In the rows, zero is written as 128.
Each row has a class, written as a number after it.
[172 169 175 146 172 130 120 152  20 163  59  91 170 232 148 133  79 207
 155 135 136 132 182  49  80 169 125 106  91 213 142 140 186 159 126 228
 240 119  92  47  70 161 162 101 182  74 140  98 116 187] -> 1
[ 77 126  78 125 145 147 169  70 166  97 146  78 131  89 105 154 202  68
  71 110 152  89  66 202 123  72 162 233 153  34 209 118 142 130 173  97
  41 133 167 114 145  76 148 118  61 113 126 135 176  60] -> 8
[128 138 161 120 125 121 107 148 105 180 115 135 166 136 143 121 107 170
 160 141 119 122 135  98 128 150 119 103 115 193 112 145 133 119 114 157
 177  99 131  98 125  92 107 134 128 134 136 138 119 164] -> 7
[127 167 169 135 159 132 115  95 109 155 113 140 145 128 134 128 124 163
 119 120 136 134 113 120 105 123 135 188  94 126 179 158 161 147 143 146
 147 105 139  79 129 112 151 125 144  68 141 108 126 125] -> 8
[103 136 124 153 144 171 121 126 128 111 129 135  74  94 115 117 213 122
  81 117 140  60  97 154 152 104 185 156 141  60 134  89 131 145 159  99
 107 190 175 133 149  82  98 146  97 124 138 113 154  64] -> 10
[151 166 186 187 140 172 119 211  70 183 100 179 109 177 156  86  87 218
 147 117 136  81 175  53 128 206 163  69 106 192  62  84 115 126  90 155
 198 144 106 142  91  99  96 150 170 122 171 146 128 184] -> 9
[147 121 171 152  99 161  95 157 161 132 123 183  93 139 129 101 133 120
 126 125 128 119 136 103 129 139 154 110 117 132 105 125 105 121  96 128
 133 136 123 152 135 132 104 134 137 121 128 129 118 129] -> 0
[143 156 113 157 136 160 129 172 146 142 136 148 121 140 117 129 171 130
 128 128 151  54 131 145 111 119 159 130 159 116 110  90 121  99 112 111
 103 150 162 168 139  88  89 113  99 132 142 148 155  92] -> 4
[128 166 192 159 167 156 148 134  71 131 105 120 111 162 140 102 146 146
 110 116 149  83 120  92 118 132 169 110  76 117 139 103 183 124 163 185
 157 117 142 108 133 105 116 137 124 107 146 117 140 140] -> 6
[122 189 191 103 190 127 119 104  13 134  82  98 171 171 138 113 135 157
 116 113 144 101 122  76  78 138 156 158  80 157 225  92 195 131 173 223
 165 100 118  31  79  80 105  97 161  56 122 123 140 154] -> 0
[170 111 143 135  90 128  92 147 138 163 130 161 137 164 136 132 106 153
 141 134 106 169 153 110 128 153  98  92 126 170 105 158 100 123 104 131
 153 129 119 133 139 183 153 156 143 136 132 116  90 138] -> 1
[134 159 157 105 140 132 100 136  85 170 114 126 174 154 137 119 115 147
 128 143 137 110 153 113  94 147 135 127 115 158 145 131 167 112 116 150
 152  94 124 102 125  98 119 128 124 110 126 135 118 122] -> 5
[115 145 108  98 126 122 121  88 136 170 151 116 158 126 116 138 135 107
 147 150 139 152 124 160 115 120 132 148 154 128 162 145 137 129 147 117
  95 102 138 117 102 111 138 134  96 132  99 147 133 127] -> 3
[130 116 104 134 117 142 126 122 172 142 153 149 120 114 127 104 145  92
 113 134 119 139 115 146 139 111 111 111 140 136 105 141 114 107 136 104
 104 134 184 171 142 119 127 137  99 169 135 131 121 119] -> 2
[ 99 115  86  71 118  67 147  70 174 137 128  80 178 112 118 161 142  83
  92 120 102 164  74 204 151  48  84 189 143  87 224 164 141 128 157 112
  99  88 147  80 140 115 179 144  61 129 100 121 158 107] -> 7
[148 167 163 172 157 141 121 161  94 135 112 151 112 177 126 125 116 160
 141 134 146  78 151 102 132 131 158  97 135 129 101 123 142 115 132 137
 172 136 158 131 121 105 106 140 139 119 150 116 123 125] -> 4
[120 132 156 126 136 106 141 125 116 143  97 101 158 165 134 115  95 130
 123 120 120 135 127  94 106 133 106 115 105 168 138 134 175 130 130 169
 166  83 124  97 133 134 144 128 146 113 119 119 121 161] -> 6
[126 135 140 146 115 148 118 127 134 129 133 152  85 138 125 118 127 120
 150 134 126 121 134 131 164 141 156 132 144 101 111 139 114 135 143 113
 134 137 142 146  99 140 116 150 116 146 123 137 119 116] -> 3
[119 173 159 132 167 144 143 120  44 179  90 106 151 130 132 128 175 166
 123 107 151  51 111 110 116 122 178 147 100 141 187  68 173 140 154 157
 151 129 149  81 117  57  91 120 106  94 160 136 167 133] -> 7
[131 137 106 139 142 147 128 119 150 120 144 148 108 118 108 129 172 102
  91 103 140  66 119 161 153  97 150 167 129  78 160  85 135 139 139 109
 107 149 167 155 139 104 132 124 119 111 143 122 169  74] -> 4
[116 139 101 155 151 127 149 143 138 147 116 119 123 142 145 126 134 116
 128 105 123 103 124 132 113 108 139 153 132 125 122 112 133 120 130 147
 124 128 119 140 127 107 149 156 124 120 129 120 149 127] -> 9
[173  95 152 157  88 154  89 195 140 189 137 181 112 154 131 128 109 160
 148 130 116 152 168  95 140 183 113  65 125 186  39 161  78 135  80 110
 162 165 121 168 138 164 128 166 156 162 150 118  92 154] -> 1
[133 152 124 141 127 124 117 157 149 152 147 173 143 143 115 129  83 152
 150 164 137 138 154 153 123 129 115  91 163 149 100 138 120 109 102  97
 136 106 135 163 144 123 100 150 133 158 127 160 112 150] -> 4
[137 142 135 112 139  99 111 101 160 146 154 165 143 143 129 145 136 108
 126 139 126 141 120 156 117  98 110 162 133 126 149 158 133 131 136 127
 118 112 138 124 155 132 162 155 147 131 107 113 115 130] -> 4
[133 125 108 174 115 208 103 175 144 172 140 163  73  94 105  98 152 132
 146 134 161  57 144 139 158 158 183 115 163 104  95  76  85 105 114  65
  96 174 169 199 108  67  52 129  84 151 156 163 151 105] -> 3
[124 160 179 122 147 139 119 144  63 138  94 131 138 154 134 108 107 163
 128 130 129 115 142  83 108 144 144 109 100 151 147 117 162 136 141 181
 175 104 121  90  86 112  90 115 144 104 127 133 123 156] -> 0
[130  95 105  89  86  93 106  67 225 150 170 150 148  94 120 145 134  95
 118 143 119 174  86 207 118 108  92 178 158 106 149 184  91 124 125  73
  48 111 147 130 147 148 164 136 116 160  94 140 101  76] -> 8
[164 146 173 143 135 168  81 148  85 186 109 177 126 156 132 106 111 166
 159 114 129 112 160  73 116 169 144 117 109 173 111 110 138 145 120 150
 154 127 133 112  90 135 112 121 170 113 152 123 116 151] -> 3
[136 129 108 166  95 191 101 152 166 135 149 179  70 114 117 109 165 110
 142 133 134  95 138 130 170 150 174 116 163  85  68 106  87 115 127  86
 114 163 167 192 128 117  91 141  91 161 139 144 135  83] -> 3
[119 126 141 141 127 148 116 114 158 146 147 142 108 111 129 116 184 117
 103 121 137 101  99 164 155 118 158 144 123  96 129 116 118 126 148  93
 111 147 174 134 131  85 107 153  91 145 145 135 157 101] -> 7
[109 106 114 186 104 180 139 201 172 135 137 156  65 129 118  95 148 106
 109 127 135  80 132 134 150 141 139  91 136 110  40 102 100 111 107  92
 123 183 158 207 165 107  83 144 104 174 149 137 149 122] -> 6
[124 133 136  82 123  94 133  82 136 156 132 110 166 130 125 147 156 130
  96 114 111 137  91 145 155 104 111 144  93 123 195 141 150 146 166 138
 132  87 162  63 122 104 157 138  96 124 118 122 142 105] -> 7
[107 149 117 137 141 178 131 126 112 153 136 144 112 110 108 122 189 115
 126 119 142  68 119 149 126 124 182 173 152  95 157  70 126 136 154  93
  81 169 161 148 107  70  87 133  99 129 125 147 156  89] -> 3
[147 160 174  63 147  82  99  64  76 179 126 118 210 171 142 132  67 159
 175 125  94 200 150  58  93 150  89 145  98 196 177 188 186 162 146 198
 192  26  98  36  71 158 191 120 177  89 103 104  96 175] -> 3
[139  83  69 162  66 138  91 188 225 161 150 175  76 112 119 117  79  93
 123 145 100 172 158 136 160 155  95  60 160 155  13 163  35  96  69  78
 127 130 152 206 140 153  91 132 107 191 118 146 104 139] -> 0
[128 146 129 165 129 152 102 187 163 177 136 180 122 147 142 108  92 172
 150 147 128 137 163 127 107 161 143 101 141 169  64  96 100 101  96 119
 141 125 118 167 129  99 112 154 129 147 127 151 123 143] -> 9
[126 116 121 152  78 151  91 173 171 168 150 184 112 110 121 117  94 135
 192 167 120 147 161 145 137 159 129  97 185 160  57 140  77 104  92  80
 121 136 138 192 118 137  82 148 115 171 118 164  92 129] -> 3
[107 128 130 125 102 117 132 133 149 153 130 141 139 130 135 115 105 132
 146 156 113 130 126 153 112 138 110 104 132 151 105 114 136 104 128 140
 113  98 141 152 145 117 102 142 101 158 103 134  96 119] -> 6
[138 135 154 115 128 127 121 114 156 157 132 142 136 134 123 147 167 133
 123 115 125 124 104 149 139 115 139 155  99 127 183 136 125 142 139 116
 120 124 140  96 148  93 142 143 115 121 141 125 152 139] -> 7
[146 163 154 121 129 121 101 133  89 141 107 152 140 172 140 111 107 151
 121 118 109 160 139  67 126 155 120  98  88 169 132 138 135 114 134 184
 191  80 135  89 101 132 115 125 129 103 128 124 108 146] -> 0
[114 144 111 130 138 149 134 139 104 160 126  83 135 131 116 146 172 135
 118 124 143  96 125 141 119 136 155 164 133 110 159  93 127 110 150 135
 107 151 138 126 127  93 106 122  75 115 137 133 144 115] -> 1
[167 120 128 155 128 140  92 171 152 149 123 180 116 147 116 129 146 126
 108 112 143  86 144 129 127 130 144 117 141 146  90 105 105 131 107  97
 111 166 163 164 143 121 120 127 158 135 146 121 141 107] -> 4
[120 142 113 153 176 166 143 149  93 137 104 100 106 146 120 128 138  95
  95  99 145  69 132 132 125 114 162 153 118  94 144 110 163 116 129 131
 141 160 143 127 136  99  96 132 122 110 150 131 164 102] -> 5
[126 129 134  97 118  75 109 119 132 145 103 132 159 180 138 128  40 129
 159 142  80 198 135 103  93 123  63 109 124 177 141 194 126 109 120 179
 180  69 107  84 106 165 145 125 144 121  91 124  86 161] -> 0
[111 129  87 141 159 152 153 120 112 120 112  81 119 122 100 146 180 111
  95 112 140  82 104 175 127  87 160 181 159  42 191 100 138 127 155 106
  81 179 149 128 154  88 140 132  78 110 152 113 174  85] -> 1
[145 115  97 135  86 152  97 152 156 158 150 171 114 128 118 114 104 124
 136 143 107 148 158 153 171 150 117  96 164 132  87 134  87 125 120  84
 124 135 161 171  98 130 106 149 118 178 117 140 113  96] -> 3
[140 142 126 175 140 169 124 193 136 150 114 160 107 153 138 111 107 160
 132 108 129 102 141 122 113 160 151  85 142 139  72  95 110 102  91 122
 136 156 121 153 129 115 116 144 143 132 159 151 155 137] -> 9
[135 129 139 167  99 152 105 161 176 149 143 163 111 142 131 108  99 149
 133 144 134 158 147 115 146 165 121 105 134 144  53 174  98 117 103 110
 154 106 141 156 132 147 120 140 125 155 138 145 106 138] -> 8
[115  94  49  81  50  87 102  94 212 182 172 162 152 129 130 150  85  79
 158 176  84 224 143 176 126 116  60 133 191 151  91 207  60 115 105  98
 108  85 126 169 140 176 189 145  81 194  68 154  94 123] -> 3
[125 145 118 131 113 149 107 110 144 161 149 163 116 125 128 119 157 120
 139 135 129 122 125 138 133 134 154 148 154 106 118 120 110 120 143 110
 102 128 159 147 106 121 128 142  84 140 118 136 129  97] -> 3
[117 173 150 139 194 162 167 125  44 135  96  86 131 137 134 120 181 159
 106  97 173  23 109 125 106 118 215 190 121  84 198  36 176 137 162 158
 106 160 116  97  84  40 112 117 117  87 165 131 192 112] -> 9
[111  79  59 101  79  88 100  89 223 132 174 130 119  76 119 138 157  82
  84 154 119 169  96 195 160  91  99 149 169 101 110 180  75 119 130  56
  77 125 167 149 154 122 155 158  68 179  92 124 106  65] -> 10
[142 113 139 159  76 169  84 184 181 136 144 206  71 130 123  94 121 129
 111 136 112 134 145 108 171 170 146  55 134 138  42 126  62 103  91  91
 136 142 158 185 134 127  73 148 110 168 130 145 109 115] -> 0
[127  98  78 102  96 128 116 125 192 156 164 157 148  75 121 122 148 100
 100 148 112 150 101 188 119 102  96 142 166 141 126 138  94 104 110  64
  52 137 181 171 154  89 131 124  75 177 132 135 122 103] -> 2
[107 129 115 144 153 130 127 138 113 122 108  87 101 121 123 128 141 115
  98 109 130 113 119 124 142 106 135 150 134 111 137 151 143 146 136 130
 161 151 132 110 145 107 132 142 137 110 134 111 150 127] -> 10
[103 144 101  89 120 111 143  49 145 138 156 101 141 118 120 150 178  77
 108 136 124 136  91 172 138  83 137 182 149  75 205 150 137 128 185 124
  76 101 167  98 111 112 173 147  55 117  83 126 140  82] -> 3
[119 122 150 145 138 168 128 140 146 131 134 147 108 104 116 110 201 109
  76 105 142  67 101 154 137 116 174 149  99  98 144  69 147 139 155 111
  71 154 172 151 156  87 105 131 107 131 151 123 166  97] -> 6
[122 119  89 129 142 149 129 131 146 145 124 121 121 135 118 133 127  80
  94 117 132 117 125 150 129 114 127 141 141  92 128 142 133 103 115 108
 120 142 142 142 165 127 122 139 109 134 138 138 157 111] -> 5
[133 121 103 135 117 149 105 126 145 172 129 117 134 135 117 139 148 136
 124 143 145 110 124 170 110 146 148 138 160 118 132  93 105  97 132 100
  71 153 152 142 126 112  97 130  81 149 139 148 121  99] -> 1
[124 132 167 162 119 134 142 147 137 128 130 148  90 162 131 101 133 138
 122 144 134 133 130 108 152 151 151  96 118 136  67 134 126 118 118 123
 150 125 141 149 140 122 124 160 106 157 141 119 114 147] -> 6
[164 145 179 119 159 145  69 163  88 192 100 156 143 172 144 115  93 158
 138 118 125 129 161  83 106 167 120 104  89 203 120 160 156 122  98 155
 203 117 121  94 124 130 123 139 195 115 141 129 116 145] -> 5
[169 134 172 153 103 137  83 177 100 180 113 164 132 173 149 123  68 182
 168 127 100 175 179  89 117 191  96  66 107 190  57 159 124 133  99 162
 192 125 107 137 120 197 123 156 182 129 152 114  73 166] -> 1
[132 121 105 134 126 120 116 139 110 157 112 109 146 163 126 144 103 135
 117 124 112 174 149 134 114 126  95 138 140 139 126 143 131 126 123 134
 139 132 123 118 137 145 150 154 133 131 138 111 109 138] -> 1
[142 144 111 136 138 113 122 115 150 121 136 139 138 157 127 130 116 124
 118 140 130 125 135 144 143 107 114 134 154 121 131 135 141 121 141 135
 140 102 157 125 113 134 142 140 131 143 122 123 122 106] -> 4
[131 114 114  78  74  80  81 127 176 171 148 160 174 134 135 128  44 129
 142 173  72 238 155 134 122 138  46  87 140 212 102 196  99 113  91 144
 153  53 117 116 109 161 130 137 125 154  75 142  65 167] -> 0
[108 157 137 110 169 147 128  98  82 150 117 109 140 124 127 124 146 114
 116 133 148  78 119 151 109 122 162 160 125 100 175 105 170 103 141 133
 126 123 138 111 137  97  94 129 104 111 128 142 144 102] -> 5
[144 147 163 164 113 153 100 169  96 199 116 166 112 142 135 103  87 174
 187 152 140 127 180  86 130 180 151  89 148 185  72 131 113 132 105 119
 180 119 129 164  89 127  78 145 144 144 136 154  99 166] -> 3
[121 152 144 164 154 190 127 173  89 162 123 168  95 128 127 121 144 136
 146 133 141  69 153 135 122 155 184 112 135 119  97  89 136 109 116 120
 153 166 139 173 161 105  47 149 135 145 153 155 137 107] -> 5
[121 140 125  87 119  94 111  99 117 161 127 128 186 134 132 121  74 134
 129 153 101 189 139 115 104 131  81 112 123 186 152 159 138 114 120 165
 153  61 126  89  97 124 121 121 124 113  93 129  96 156] -> 0
[149 172 196 103 188 133 110  90  30 136  92 118 163 160 143 107 133 151
 106  99 138 112 122  71  82 140 144 146  57 149 217 120 186 141 160 214
 175  95 124  38  82 106 140  93 172  50 137 107 145 152] -> 0
[139 128 148 170  98 143 101 162 158 151 138 172  96 128 140  98  76 166
 158 156 126 148 157 111 156 176 111  87 114 154  41 187  93 113  96 114
 175  98 142 165 132 153 106 139 135 155 136 128  83 135] -> 8
[ 98 109  94 121  98 122 132 125 201 152 149 145 125  85 122 128 130 101
 107 156 115 151 110 190 135 105 113 117 152 134 102 127 105  99 125  80
  67 109 163 180 165 117 108 159  82 187  96 145 111 105] -> 6
[108 134 119 101 123  92 136  96 150 155 121  89 150 134 135 145 133 103
 128 119 109 141 102 147 131  94 102 159 124 137 157 181 134 130 127 136
 132 106 127  95 136 110 160 143 112 130 119 135 141 141] -> 7
[141 157 147 170 164 171 132 199  69 143  83 130 107 170 133  93 100 159
 123 103 140  89 141  62 129 142 137 103  98 173 118 126 149 123 105 151
 184 154 137 125 131  98 115 107 149 109 183 112 158 186] -> 2
[151 136 168  86 119  69 110  90 120 184 123 131 186 149 151 145  84 148
 157 123  93 207 131 106 119 121  78 120  85 193 151 197 153 143 122 181
 202  53 107  72 126 167 177 143 152 109 120 118 106 167] -> 7
[105 137  85 159 121 189 131 160 142 146 129 127  81 119 113 131 172  88
 137 104 141  63 130 120 139 131 173 155 154  85  88  91 108 120 139 108
 111 179 155 175 113  98  91 116  91 141 132 147 161  83] -> 3
[138 159 154 126 172 140 134 120  89 151 115 139 147 141 138 128 156 150
 103  99 132 103 116 133 112 116 161 157 111 116 173  89 167 153 147 156
 135 143 121  91 110  91 160 148 151  92 145 114 161 120] -> 9
[115 125  72 152 136 144 135 152 169 141 155 166  96  99 105 123 163 112
 109 147 150  66 123 197 146  94 145 146 170  89 120  89  96 110 120  68
  80 165 174 202 160  91  91 135  84 162 124 144 160  80] -> 4
[150  81 108  99  65 110  75 143 218 175 156 176 129 134 130 135  88  83
 134 156 103 197 154 170 143 136  74  99 148 163  77 195  85 103  73  82
 128  99 117 173 168 184 151 170 126 192  98 144  82 129] -> 5
[109 131 103 166 143 153 144 149 154 141 129 119 110 110 114 122 116 121
 116 124 144 111 122 145 145 120 140 146 130 112 115 157 116 120 117 106
 109 121 144 150 147 115 115 124 103 127 142 138 149 136] -> 8
[142 125 151 179  84 185  75 227 158 171 132 202  75 150 130  88 111 146
 141 143 128 113 177 104 119 195 147  48 129 170   9 106  64  99  75 108
 148 159 141 204 114 118  51 122 125 165 133 157 110 135] -> 0
[135 130  94 139 128 155 131 159 142 158 135 138 120 111 122 125 158 148
  87 116 157  81 119 161 130 133 170 129 147 109 132  64 104 116 122  79
  74 156 146 154 113  62 115 137  89 142 155 160 173 102] -> 9
[171 134 164 127 115 114  83 127 112 195 121 184 147 164 135 112  71 159
 176 128 114 171 159  81 121 170 105  90 117 203 104 169 128 153 101 136
 171 105 120 114  98 176 144 144 189 120 126 124  96 167] -> 3
[118 128 130 110 137 107 115  70 116 133 139 124 129 112 126 133 182 117
  88 111 128 119  91 146 113 100 140 182 123  96 175 112 152 157 160 123
 113 138 150  84 134 113 151 144 113  98 123  95 126  80] -> 10
[108 151 120 100 129 124 125 100  99 138 128  98 155 118 127 129 145 143
 100 139 130 109 114 141 125 111 122 146 141 107 181 132 154 140 145 130
 142 111 130  80 130  92 134 128 103 118 117 115 137 112] -> 10
[ 71 117 102 128 150 151 172  98 177 110 150  90 100  78 104 135 231  72
  74 138 144  72  73 222 131  71 193 210 164  43 182  63 143 114 181  94
  29 147 180 156 157  45 105 136  27 156 111 133 172  65] -> 6
[106 149 121  74 177  91 139  78  67 141 100  72 193 150 124 153  90 115
  92 112 113 141 110 131 106  93  98 166 121 121 232 148 206 126 155 163
 161  81 128  30 126 128 159 133 134  84 111 117 140 123] -> 5
[121 138 136  63  90  76 121  92 143 163 134 127 182 135 125 137 103 128
 127 159 101 178 114 158 116 111  94 126 142 147 188 167 131 123 126 140
 107  65 121  89 104 128 132 131  95 136  88 153  98 132] -> 0
[120 118 132 126 111 133 128 119 170 112 155 148 140 124 123 121  98 135
 113 145 115 176 126 127 157 144  96 133 112 127 114 189 113 125 120 123
 147  73 134 116 134 139 159 132 106 137 115 121 107 142] -> 8
[ 98 140 104 114 130 135 138  72 140 120 136 108 123 102 129 132 228  98
  95 117 138  76  80 158 155  93 165 182 116  82 181  95 129 117 175 122
  92 119 177 114 153  67 129 135  55 132 137 131 169  78] -> 7
[137 103 108 138  79 159  73 168 213 144 147 196  95 109 117 116 143  94
 103 129 113 146 134 135 145 136 133 110 138 129  72 131  58 103 103  92
  91 146 158 183 149 116  99 136 105 158 119 139 120 108] -> 0
[128 122 105  94  85  91  87 112 146 164 163 151 158 100 134 125  90 157
 148 164 107 182 135 131 136 133  75  85 154 180  99 189 113 139 103 100
 171 100 123 121 137 145 136 158 140 153 105 126  91 122] -> 10
[119 148 133 153 124 165 123 141 117 157 127 104 118 134 124 135 177 139
 131 137 155  80 129 161 111 138 178 151 161  94 141  82 120 103 141 112
  99 172 139 150 128  99  95 134  83 132 135 145 134  85] -> 1
[147 158 198 157 197 181 112 146  41 148 103 140 109 148 126 111 155 145
 119  88 160  51 131  85 111 151 199 136  92 119 154  70 195 139 140 162
 179 167 136  94 119 114  84 130 163  70 174 125 159 122] -> 5
[112 144 134 115 113 148 114 124 108 191 136 152 146 136 125 129 122 140
 164 133 117 129 140 120 107 145 129 128 144 146 115 125 128 130 130 125
 146 121 140 133  92 131 114 125 110 132 121 146 123 118] -> 3
[138 121 140 106  97 133  90 104 172 141 137 175 130 133 127 121 129 101
 111 132 104 168 125 122 119 126 112 125 125 141 132 151 107 129 111 131
 124 111 128 121 136 133 145 139 139 130 107 129 107 133] -> 0
[133 172 118 161 189 171 143 170  79 142  86 110 129 157 142 117 130 171
 105  87 151  67 132  78 119 138 165 135  96 138 147  79 160 124 145 172
 159 128 126  94  90  76 127 122 140  93 170 130 184 146] -> 9
